Here is a tiny trained network, its code and every weight. The questions are about switching its units off for an input and a class, where a switched-off unit gives its printed mean instead of its output.

import numpy as np


def w(rows, s, z=0):
    codes = np.array(rows[::2]) - 128.0
    scale = np.full(codes.shape[1], s)
    scale[-1] = z or s
    return codes * scale


def norm(h):
    return h / np.sqrt((h * h).mean(-1, keepdims=True) + 1e-5)


def f(y):
    return np.maximum(y, 0)


def log_softmax(a):
    a = a - a.max(-1, keepdims=True)
    return a - np.log(np.exp(a).sum(-1, keepdims=True))


def net(x, mask):
    res = np.array(x, float).reshape(1, 3) / 4 @ E
    u = 0
    for l in range(3):
        y = f(norm(res) @ A[l][:, :-1].T + A[l][:, -1])
        res = res + np.where(mask[u : u + 7], y, B[l][:, -1]) @ B[l][:, :-1]
        u += 7
    return log_softmax(norm(res)[-1] @ U[:, :-1].T + U[:, -1])


A, B = {}, {}
E = w([
[85,154,58,116,141,139,57,152,39,190,94],'x0',
[200,93,148,136,113,12,138,118,87,111,48],'x1',
[118,107,215,101,164,206,128,121,131,136,5],'x2',
],0.016)
A[0] = w([
[21,173,118,188,113,204,187,115,200,158,172,143],'0.n0',
[187,98,142,192,85,52,154,112,68,38,72,27],'0.n1',
[142,138,46,137,43,105,73,108,165,138,205,14],'0.n2',
[138,81,189,143,72,114,175,112,205,71,165,2],'0.n3',
[144,104,78,114,116,50,112,120,176,134,206,19],'0.n4',
[173,85,254,38,154,224,112,96,79,138,77,39],'0.n5',
[151,147,50,22,148,133,65,156,82,143,119,104],'0.n6',
],0.0066,0.0073)
B[0] = w([
[198,92,109,100,101,91,104,114,159,193,82,255],'0.n0',
[197,127,99,81,124,143,95,125,194,194,113,189],'0.n1',
[99,185,105,141,246,104,162,160,159,81,70,183],'0.n2',
[145,159,164,186,108,159,45,150,63,140,142,178],'0.n3',
[76,184,157,156,177,69,158,155,149,127,93,168],'0.n4',
[85,204,98,160,180,44,154,181,152,108,125,220],'0.n5',
[158,145,194,209,90,145,103,85,127,138,129,199],'0.n6',
],0.011,0.0071)
A[1] = w([
[110,80,138,78,139,185,141,172,115,141,167,17],'1.n0',
[143,140,166,174,139,142,113,70,198,167,121,129],'1.n1',
[81,165,140,137,157,97,148,142,104,67,121,61],'1.n2',
[89,141,117,104,140,250,145,148,193,139,199,87],'1.n3',
[152,93,209,126,95,169,209,101,210,35,200,11],'1.n4',
[89,97,102,67,131,194,134,115,181,163,188,2],'1.n5',
[73,105,191,73,176,190,164,113,129,85,65,35],'1.n6',
],0.012,0.0069)
B[1] = w([
[143,130,109,105,118,133,107,101,121,110,101,132],'1.n0',
[193,163,133,137,156,129,133,219,127,123,129,254],'1.n1',
[171,118,142,76,123,180,146,172,151,172,155,163],'1.n2',
[185,153,119,74,73,16,76,6,162,133,57,225],'1.n3',
[119,150,195,250,66,135,37,137,13,79,136,218],'1.n4',
[206,138,49,41,66,112,117,88,127,146,114,179],'1.n5',
[60,134,113,141,233,135,171,205,190,190,78,187],'1.n6',
],0.011,0.0081)
A[2] = w([
[141,84,139,104,120,154,117,143,125,164,141,117],'2.n0',
[65,139,93,117,124,180,84,100,37,167,133,1],'2.n1',
[117,133,69,146,108,83,158,105,128,98,251,67],'2.n2',
[111,128,158,187,105,159,106,104,73,110,124,112],'2.n3',
[166,169,124,113,146,117,137,180,135,149,132,254],'2.n4',
[124,132,122,111,123,162,138,106,141,116,128,86],'2.n5',
[159,35,157,104,109,76,165,98,92,118,108,36],'2.n6',
],0.019,0.0045)
B[2] = w([
[102,127,96,175,165,141,156,112,118,106,147,134],'2.n0',
[203,131,214,179,99,72,124,169,120,38,194,167],'2.n1',
[64,125,188,130,210,191,152,166,187,140,6,183],'2.n2',
[140,104,113,127,127,127,168,162,90,133,216,168],'2.n3',
[86,98,91,117,105,170,137,94,109,106,165,252],'2.n4',
[133,137,119,95,154,110,124,129,102,165,124,129],'2.n5',
[149,191,94,79,92,113,76,60,158,173,140,149],'2.n6',
],0.015,0.018)
U = w([
[23,166,145,147,249,165,157,187,172,124,25,183],'0',
[217,177,61,59,57,83,56,24,146,134,88,156],'1',
[188,159,212,235,99,107,89,190,51,75,192,177],'2',
[78,54,45,99,110,204,165,112,67,110,216,199],'3',
[110,72,152,113,144,97,188,95,97,200,183,16],'4',
[93,109,158,103,127,99,156,103,102,170,181,3],'5',
[109,56,144,123,130,110,153,127,97,184,152,5],'6',
],0.016,0.0053)

Each question gives the input, the list of numbers given to net, and the class t.
The units are the neurons (one row each of A and B). Each row of codes is followed by its name. A weight is (code - 128) times the scale printed after its matrix; where a second scale follows, it is the last column's (A, B and U).
mask holds one flag per neuron, layer by layer. A switched-off neuron (its flag False) gives its mean, the last column of its row in B, instead of its output. The means were averaged over made-up inputs and are rounded, as every weight is.
A unit's drop is (log p(t) with every unit on - log p(t) with that unit switched off) / (log p(t) with every unit on - log p(t) with every unit switched off).
The circuit of an input: a set's keep is (log p(t) with only the set's units on - log p(t) with every unit switched off) / (log p(t) with every unit on - log p(t) with every unit switched off). Starting from the 12 units with the biggest drops (on a tie, the unit counted first), units are removed one at a time, each time the one whose removal leaves the highest keep (on an exact tie, the one counted first), for as long as the keep stays at least 0.8.
units of the circuit, in order: the units of the circuit, biggest drop first
most important unit: the unit with the biggest drop
top k neurons: the k neurons with the biggest drops, biggest first
k most important neurons of layer l: the k neurons of layer l with the biggest drops, biggest first
drop when u is switched off: that unit's drop, to one decimal
input [0,3,-1], class 3: units of the circuit, in order => (1.n3 2.n4)
input [-8,3,7], class 2: units of the circuit, in order => (1.n4)
input [4,0,-4], class 0: top 4 neurons => (1.n4 2.n2 0.n3 0.n2)
input [-4,-4,3], class 1: top 2 neurons => (0.n6 1.n3)
input [3,-2,0], class 3: top 3 neurons => (0.n6 1.n1 1.n4)
input [8,-8,3], class 1: top 3 neurons => (1.n3 1.n4 1.n5)
input [1,8,6], class 1: top 2 neurons => (2.n6 2.n2)
input [-2,2,-1], class 3: units of the circuit, in order => (2.n4 1.n3)
input [-8,-7,6], class 2: top 3 neurons => (1.n4 0.n1 2.n2)
input [-6,6,-6], class 0: top 3 neurons => (2.n2 0.n0 1.n3)
input [-1,0,-3], class 3: top 3 neurons => (1.n2 2.n4 0.n2)
input [2,4,-4], class 0: top 2 neurons => (0.n0 1.n3)
input [8,-8,7], class 1: units of the circuit, in order => (1.n3 2.n2)
input [-6,7,4], class 1: units of the circuit, in order => (2.n6)
input [2,-3,3], class 3: 2 most important neurons of layer 2 => (2.n4 2.n2)
input [8,-1,-8], class 0: top 4 neurons => (2.n2 1.n4 0.n2 0.n3)
input [3,-7,-6], class 1: top 2 neurons => (1.n3 0.n5)
input [8,7,7], class 2: 4 most important neurons of layer 0 => (0.n0 0.n2 0.n6 0.n4)
input [-5,-4,-8], class 0: drop when 2.n2 is switched off => 0.3
input [-6,8,-5], class 1: most important unit => 2.n6
input [8,-6,4], class 2: drop when 2.n1 is switched off => 1.1
input [7,-8,3], class 1: drop when 1.n3 is switched off => 0.9
